Below is a small trained network, with its code and all its weights. Each question gives an input and a target symbol and asks what happens when units are switched off, that is, made to give their printed mean instead of their output.

import numpy as np


def w(rows, s, z=0):
    codes = np.array(rows[::2]) - 128.0
    scale = np.full(codes.shape[1], s)
    scale[-1] = z or s
    return codes * scale


def norm(h):
    return h / np.sqrt((h * h).mean(-1, keepdims=True) + 1e-5)


def softmax(a):
    e = np.exp(a - a.max(-1, keepdims=True))
    return e / e.sum(-1, keepdims=True)


def log_softmax(a):
    a = a - a.max(-1, keepdims=True)
    return a - np.log(np.exp(a).sum(-1, keepdims=True))


def net(x, mask):
    ids = ['ΛΞΨεζστφω'.index(c) for c in x.split()]
    T = len(ids)
    res = E[ids] + P[:T]
    u = 0
    for l in range(3):
        r = norm(res)
        for j in range(3):
            rows = slice(3 * j, 3 * j + 3)
            q, k, v = (r @ M[l][rows].T for M in (Q, K, V))
            z = softmax(np.where(np.tri(T) > 0, q @ k.T / 3**0.5, -1e9)) @ v
            o = O[l][rows]
            res = res + np.where(mask[u + j], z, o[:, -1]) @ o[:, :-1]
        u += 3
    return log_softmax(norm(res)[-1] @ U[:, :-1].T + U[:, -1])


Q, K, V, O = {}, {}, {}, {}
E = w([
[160,37,133],'Λ',
[164,43,126],'Ξ',
[191,153,143],'Ψ',
[214,106,185],'ε',
[47,148,104],'ζ',
[103,239,181],'σ',
[113,15,252],'τ',
[51,141,94],'φ',
[52,152,93],'ω',
],0.00024)
P = w([
[130,142,110],'0',
[63,140,195],'1',
[111,99,161],'2',
[177,131,56],'3',
[122,94,133],'4',
[196,97,1],'5',
[129,142,132],'6',
[92,126,216],'7',
[134,146,129],'8',
[81,118,252],'9',
],0.0014)
Q[0] = w([
[184,113,2],'L0H1',
[180,125,6],'L0H1',
[71,140,242],'L0H1',
[175,126,30],'L0H2',
[194,165,38],'L0H2',
[71,83,183],'L0H2',
[106,151,138],'L0H3',
[179,102,130],'L0H3',
[77,158,120],'L0H3',
],0.0056)
K[0] = w([
[93,8,111],'L0H1',
[97,2,104],'L0H1',
[161,248,141],'L0H1',
[82,44,115],'L0H2',
[72,62,132],'L0H2',
[197,184,115],'L0H2',
[113,112,134],'L0H3',
[154,179,78],'L0H3',
[114,76,185],'L0H3',
],0.0059)
V[0] = w([
[83,202,189],'L0H1',
[7,98,87],'L0H1',
[21,85,75],'L0H1',
[128,128,128],'L0H2',
[116,151,208],'L0H2',
[86,183,172],'L0H2',
[152,70,143],'L0H3',
[148,167,95],'L0H3',
[151,140,101],'L0H3',
],0.0019)
O[0] = w([
[190,93,6,254],'L0H1',
[235,192,176,82],'L0H1',
[228,199,202,59],'L0H1',
[128,128,128,128],'L0H2',
[58,75,77,150],'L0H2',
[119,99,20,180],'L0H2',
[61,166,150,96],'L0H3',
[161,69,150,127],'L0H3',
[127,87,154,114],'L0H3',
],0.0015,0.00041)
Q[1] = w([
[54,85,171],'L1H1',
[204,181,79],'L1H1',
[166,151,96],'L1H1',
[168,186,111],'L1H2',
[99,63,151],'L1H2',
[95,65,149],'L1H2',
[61,138,178],'L1H3',
[232,118,49],'L1H3',
[2,128,226],'L1H3',
],0.004)
K[1] = w([
[89,41,180],'L1H1',
[173,222,72],'L1H1',
[173,216,63],'L1H1',
[198,245,44],'L1H2',
[57,56,199],'L1H2',
[59,36,193],'L1H2',
[139,220,53],'L1H3',
[110,4,201],'L1H3',
[136,251,54],'L1H3',
],0.0028)
V[1] = w([
[128,128,128],'L1H1',
[74,173,159],'L1H1',
[84,103,207],'L1H1',
[101,91,196],'L1H2',
[88,231,95],'L1H2',
[179,131,46],'L1H2',
[28,112,181],'L1H3',
[131,6,164],'L1H3',
[215,41,107],'L1H3',
],0.0013)
O[1] = w([
[128,128,128,128],'L1H1',
[157,116,65,113],'L1H1',
[170,171,60,193],'L1H1',
[189,173,81,198],'L1H2',
[107,35,91,32],'L1H2',
[53,102,197,81],'L1H2',
[202,20,164,193],'L1H3',
[108,122,253,251],'L1H3',
[32,194,205,176],'L1H3',
],0.0013,0.00024)
Q[2] = w([
[137,183,79],'L2H1',
[117,205,108],'L2H1',
[109,206,113],'L2H1',
[2,152,235],'L2H2',
[1,145,232],'L2H2',
[78,28,205],'L2H2',
[56,128,223],'L2H3',
[57,130,218],'L2H3',
[50,125,218],'L2H3',
],0.0045)
K[2] = w([
[154,56,84],'L2H1',
[203,79,96],'L2H1',
[214,89,98],'L2H1',
[12,141,122],'L2H2',
[2,138,122],'L2H2',
[17,95,184],'L2H2',
[62,198,57],'L2H3',
[60,201,52],'L2H3',
[65,199,60],'L2H3',
],0.0051)
V[2] = w([
[174,68,46],'L2H1',
[170,73,53],'L2H1',
[77,200,175],'L2H1',
[99,225,109],'L2H2',
[107,38,204],'L2H2',
[67,54,204],'L2H2',
[204,35,194],'L2H3',
[190,4,194],'L2H3',
[57,208,60],'L2H3',
],0.0016)
O[2] = w([
[117,64,173,103],'L2H1',
[116,70,169,106],'L2H1',
[121,191,73,133],'L2H1',
[196,97,156,99],'L2H2',
[110,161,42,226],'L2H2',
[128,134,34,253],'L2H2',
[26,172,196,136],'L2H3',
[2,153,180,162],'L2H3',
[231,71,54,122],'L2H3',
],0.0018,0.00039)
U = w([
[91,181,221,110],'Λ',
[102,174,215,82],'Ξ',
[55,171,48,143],'Ψ',
[11,115,112,197],'ε',
[201,147,159,54],'ζ',
[197,23,2,253],'σ',
[104,77,195,15],'τ',
[204,153,170,87],'φ',
[221,149,160,145],'ω',
],0.0074,0.0023)

Each question gives the input, a string of symbols that net reads in full, and the target symbol t.
The units are the heads (3 rows each of Q, K, V and O). Each row of codes is followed by its name. A weight is (code - 128) times the scale printed after its matrix; where a second scale follows, it is the last column's (O and U).
mask holds one flag per head, layer by layer. A switched-off head (its flag False) gives its mean, the last column of its rows in O, instead of its output. The means were averaged over made-up inputs and are rounded, as every weight is.
A unit's drop is (log p(t) with every unit on - log p(t) with that unit switched off) / (log p(t) with every unit on - log p(t) with every unit switched off).
The circuit of an input: a set's keep is (log p(t) with only the set's units on - log p(t) with every unit switched off) / (log p(t) with every unit on - log p(t) with every unit switched off). Starting from all 9 units, units are removed one at a time, each time the one whose removal leaves the highest keep (on an exact tie, the one counted first), for as long as the keep stays at least 0.8.
units of the circuit, in order: the units of the circuit, biggest drop first
most important unit: the unit with the biggest drop
which heads matter: for each layer, one digit per head in row order, 1 if its drop is at least 0.15 and else 0, layers parted by /
input ε σ φ σ ζ Λ Λ, target ε: most important unit	L1H3
input ε ε σ σ Ξ, target ε: units of the circuit, in order	(L2H3; L1H3; L0H1; L2H2)
input ω ζ Λ σ σ σ Λ Ψ σ Ψ, target σ: units of the circuit, in order	(L2H3; L0H1; L1H3)
input τ Ψ σ Ψ ε ω, target ε: which heads matter	110 / 000 / 001
input σ σ σ Λ ω Ξ σ σ, target σ: units of the circuit, in order	(L2H3; L0H1)
input σ σ ε ζ, target ε: which heads matter	000 / 000 / 001
input Λ ζ σ σ Ξ ε ε Ψ, target ε: units of the circuit, in order	(L0H1; L2H2)
input ζ Ξ σ ω Ψ σ, target Ψ: units of the circuit, in order	(L2H3; L0H1)
input Ψ σ Λ, target Ψ: which heads matter	101 / 000 / 111
input Ψ φ ε Λ ω ε ε, target Ψ: which heads matter	101 / 001 / 010
input σ ε σ σ σ ω φ, target σ: which heads matter	000 / 011 / 001
input ω ω ω σ φ Ψ ε Ψ σ ω, target σ: units of the circuit, in order	(L0H1; L2H3; L1H3)
input σ φ ε τ Ξ ε Ξ σ σ φ, target σ: units of the circuit, in order	(L0H1; L2H3; L2H2)
input Ξ ε ε Ξ, target ε: most important unit	L2H3
input Ψ Λ ε Ψ σ Λ σ Λ, target σ: which heads matter	100 / 000 / 001
input ε σ ω Ξ σ ζ σ, target ε: units of the circuit, in order	(L0H1; L2H1)
input σ σ ε Ψ σ Λ σ Ξ, target σ: which heads matter	000 / 001 / 001
input σ Ξ σ, target σ: which heads matter	000 / 001 / 001
input Ψ σ ω ζ ε ζ, target ε: which heads matter	100 / 000 / 001
input Ξ Ψ Ξ Ψ φ σ σ ε, target σ: which heads matter	100 / 001 / 001
input σ τ Λ Λ σ ε τ, target σ: units of the circuit, in order	(L2H3)
